Below is a small trained network, with its code and all its weights. Each question gives an input and a class and asks what happens when units are switched off, that is, made to give their printed mean instead of their output.

import numpy as np


def w(rows, s, z=0):
    codes = np.array(rows[::2]) - 128.0
    scale = np.full(codes.shape[1], s)
    scale[-1] = z or s
    return codes * scale


def norm(h):
    return h / np.sqrt((h * h).mean(-1, keepdims=True) + 1e-5)


def f(y):
    return np.maximum(y, 0)


def log_softmax(a):
    a = a - a.max(-1, keepdims=True)
    return a - np.log(np.exp(a).sum(-1, keepdims=True))


def net(x, mask):
    res = np.array(x, float).reshape(1, 2) / 4 @ E
    u = 0
    for l in range(2):
        y = f(norm(res) @ A[l][:, :-1].T + A[l][:, -1])
        res = res + np.where(mask[u : u + 5], y, B[l][:, -1]) @ B[l][:, :-1]
        u += 5
    return log_softmax(norm(res)[-1] @ U[:, :-1].T + U[:, -1])


A, B = {}, {}
E = w([
[173,117,127,162,76,255,50],'x0',
[167,161,115,35,44,28,130],'x1',
],0.0065)
A[0] = w([
[126,84,229,231,177,146,92,81],'0.n0',
[183,107,167,34,135,80,48,144],'0.n1',
[144,143,132,2,157,152,183,159],'0.n2',
[10,131,210,166,185,17,132,1],'0.n3',
[136,194,138,177,129,154,39,209],'0.n4',
],0.0046,0.003)
B[0] = w([
[198,158,43,82,71,85,143,242],'0.n0',
[125,152,129,167,125,217,202,225],'0.n1',
[156,68,237,157,76,236,118,204],'0.n2',
[79,56,1,189,227,70,23,230],'0.n3',
[32,109,135,88,132,43,163,254],'0.n4',
],0.0068,0.0034)
A[1] = w([
[97,52,184,165,127,172,160,3],'1.n0',
[126,222,113,103,128,144,44,68],'1.n1',
[108,90,78,107,77,124,112,93],'1.n2',
[66,160,109,184,241,208,149,41],'1.n3',
[109,140,156,135,103,219,2,10],'1.n4',
],0.0082,0.0014)
B[1] = w([
[136,49,25,167,143,135,50,168],'1.n0',
[69,119,112,216,214,106,154,150],'1.n1',
[153,74,121,172,146,206,85,205],'1.n2',
[169,180,197,75,25,162,160,254],'1.n3',
[93,159,132,103,206,2,172,233],'1.n4',
],0.01,0.0056)
U = w([
[36,149,99,140,211,43,130,168],'0',
[198,214,145,87,8,165,156,188],'1',
[148,58,35,157,108,184,55,110],'2',
[115,154,207,120,154,176,79,2],'3',
],0.012,0.0055)

Each question gives the input, the list of numbers given to net, and the class t.
The units are the neurons (one row each of A and B). Each row of codes is followed by its name. A weight is (code - 128) times the scale printed after its matrix; where a second scale follows, it is the last column's (A, B and U).
mask holds one flag per neuron, layer by layer. A switched-off neuron (its flag False) gives its mean, the last column of its row in B, instead of its output. The means were averaged over made-up inputs and are rounded, as every weight is.
A unit's drop is (log p(t) with every unit on - log p(t) with that unit switched off) / (log p(t) with every unit on - log p(t) with every unit switched off).
The circuit of an input: a set's keep is (log p(t) with only the set's units on - log p(t) with every unit switched off) / (log p(t) with every unit on - log p(t) with every unit switched off). Starting from all 10 units, units are removed one at a time, each time the one whose removal leaves the highest keep (on an exact tie, the one counted first), for as long as the keep stays at least 0.8.
units of the circuit, in order: the units of the circuit, biggest drop first
k most important neurons: the k neurons with the biggest drops, biggest first
top k neurons in layer l: the k neurons of layer l with the biggest drops, biggest first
input [7,-7], class 0: 2 most important neurons : 1.n4, 0.n1
input [1,0], class 2: 3 most important neurons : 1.n4, 1.n3, 1.n2
input [-2,1], class 2: 2 most important neurons : 0.n2, 1.n0
input [4,-2], class 0: units of the circuit, in order : 1.n4
input [-1,3], class 2: top 2 neurons in layer 1 : 1.n0, 1.n3
input [6,-7], class 1: 3 most important neurons : 1.n3, 0.n2, 0.n4
input [-5,-7], class 1: 2 most important neurons : 1.n3, 1.n4
input [-2,-2], class 2: 2 most important neurons : 0.n3, 1.n4
input [3,-4], class 1: 3 most important neurons : 1.n3, 0.n2, 0.n4
input [1,3], class 2: top 3 neurons in layer 0 : 0.n0, 0.n2, 0.n1
input [4,3], class 0: 3 most important neurons : 0.n0, 1.n3, 1.n4
input [8,-8], class 0: top 2 neurons in layer 0 : 0.n1, 0.n0
input [1,1], class 2: 2 most important neurons : 1.n0, 0.n3
input [-2,-3], class 2: top 3 neurons in layer 0 : 0.n0, 0.n3, 0.n1
input [6,-6], class 0: 3 most important neurons : 1.n4, 0.n1, 1.n0
input [-7,-8], class 1: top neuron in layer 1 : 1.n3
input [1,2], class 2: top 2 neurons in layer 0 : 0.n0, 0.n1
input [0,3], class 2: top 2 neurons in layer 0 : 0.n2, 0.n0
input [4,-5], class 1: top 2 neurons in layer 0 : 0.n2, 0.n4
input [-3,4], class 1: top 3 neurons in layer 0 : 0.n2, 0.n4, 0.n1
